Below are the code and all the weights of a small trained network. Each question names an input and a class and asks about switching units off, where a switched-off unit gives its printed mean instead of its output.

import numpy as np


def w(rows, s, z=0):
    codes = np.array(rows[::2]) - 128.0
    scale = np.full(codes.shape[1], s)
    scale[-1] = z or s
    return codes * scale


def f(y):
    return y / 2 * (1 + np.tanh(0.7978845608 * (y + 0.044715 * y**3)))


def log_softmax(a):
    a = a - a.max(-1, keepdims=True)
    return a - np.log(np.exp(a).sum(-1, keepdims=True))


def net(x, mask):
    res = np.array(x, float).reshape(1, 5) / 4 @ E
    y = f(res @ A[0][:, :-1].T + A[0][:, -1])
    res = res + np.where(mask, y, B[0][:, -1]) @ B[0][:, :-1]
    return log_softmax(res[-1] @ U[:, :-1].T + U[:, -1])


A, B = {}, {}
E = w([
[56,106,190,3],'x0',
[3,186,85,175],'x1',
[130,128,131,128],'x2',
[99,5,19,112],'x3',
[126,128,125,127],'x4',
],0.0039)
A[0] = w([
[244,117,139,80,111],'n0',
[171,129,90,221,94],'n1',
[212,102,155,104,100],'n2',
[76,117,169,33,91],'n3',
[76,123,161,24,99],'n4',
[126,130,138,84,47],'n5',
[142,132,130,108,254],'n6',
[145,210,194,136,91],'n7',
[108,30,20,106,101],'n8',
[153,222,194,134,104],'n9',
[197,95,160,111,78],'n10',
[8,191,96,181,108],'n11',
[194,142,79,217,113],'n12',
[127,148,140,121,51],'n13',
[141,177,159,129,117],'n14',
[195,96,158,112,76],'n15',
],0.011,0.0061)
B[0] = w([
[43,129,104,112,181],'n0',
[140,204,142,122,166],'n1',
[70,130,108,105,155],'n2',
[148,213,128,138,167],'n3',
[151,216,126,145,173],'n4',
[139,166,123,81,103],'n5',
[76,102,169,225,253],'n6',
[150,108,186,87,174],'n7',
[142,107,254,72,206],'n8',
[141,103,204,94,191],'n9',
[85,134,102,84,136],'n10',
[16,116,87,84,210],'n11',
[124,221,151,144,188],'n12',
[150,146,123,77,100],'n13',
[138,115,151,114,146],'n14',
[91,133,99,83,133],'n15',
],0.04,0.0048)
U = w([
[154,253,122,145,77],'0',
[164,72,198,39,85],'1',
[48,105,54,57,89],'2',
[115,111,133,192,253],'3',
[119,108,133,182,238],'4',
[216,46,12,198,105],'5',
[206,113,16,17,73],'6',
[231,115,28,24,80],'7',
],0.0057,0.0049)

Each question gives the input, the list of numbers given to net, and the class t.
The units are the neurons (one row each of A and B). Each row of codes is followed by its name. A weight is (code - 128) times the scale printed after its matrix; where a second scale follows, it is the last column's (A, B and U).
mask holds one flag per neuron, in row order. A switched-off neuron (its flag False) gives its mean, the last column of its row in B, instead of its output. The means were averaged over made-up inputs and are rounded, as every weight is.
A unit's drop is (log p(t) with every unit on - log p(t) with that unit switched off) / (log p(t) with every unit on - log p(t) with every unit switched off).
The circuit of an input: a set's keep is (log p(t) with only the set's units on - log p(t) with every unit switched off) / (log p(t) with every unit on - log p(t) with every unit switched off). Starting from the 12 units with the biggest drops (on a tie, the unit counted first), units are removed one at a time, each time the one whose removal leaves the highest keep (on an exact tie, the one counted first), for as long as the keep stays at least 0.8.
units of the circuit, in order: the units of the circuit, biggest drop first
unit that matters most: the unit with the biggest drop
top k neurons: the k neurons with the biggest drops, biggest first
drop when u is switched off: that unit's drop, to one decimal
input [0,-5,0,-2,3], class 2: units of the circuit, in order => n0; n2
input [8,-4,-2,-8,8], class 0: units of the circuit, in order => n4
input [8,2,4,-2,0], class 0: top 2 neurons => n4; n3
input [-1,2,-1,-8,-5], class 1: top 2 neurons => n9; n7
input [-7,-3,-7,7,-4], class 0: top 3 neurons => n12; n1; n9
input [-8,3,-5,1,-6], class 0: top 2 neurons => n12; n1
input [3,-7,3,-2,0], class 2: units of the circuit, in order => n0; n2
input [7,-2,-1,8,-4], class 1: top 2 neurons => n8; n12
input [0,-8,8,8,4], class 1: top 2 neurons => n8; n11
input [7,-7,-2,-6,6], class 0: top 3 neurons => n4; n3; n11
input [-6,-7,6,-3,-2], class 2: units of the circuit, in order => n0; n2
input [-6,-5,0,8,-5], class 1: top 3 neurons => n8; n4; n3
input [-6,-2,6,6,-2], class 0: top 3 neurons => n12; n1; n9
input [-7,0,8,-8,6], class 1: units of the circuit, in order => n9
input [-7,3,-1,-3,1], class 0: top 2 neurons => n12; n1
input [0,-8,-6,6,4], class 2: top 2 neurons => n0; n2
input [-1,-8,-1,6,-7], class 2: top 2 neurons => n0; n2
input [7,8,0,-8,-1], class 1: drop when n9 is switched off => 1.6
input [1,4,-2,8,1], class 1: drop when n15 is switched off => 0.0
input [7,-8,7,-1,-2], class 2: unit that matters most => n0
input [-4,1,8,8,-1], class 1: drop when n8 is switched off => 1.4
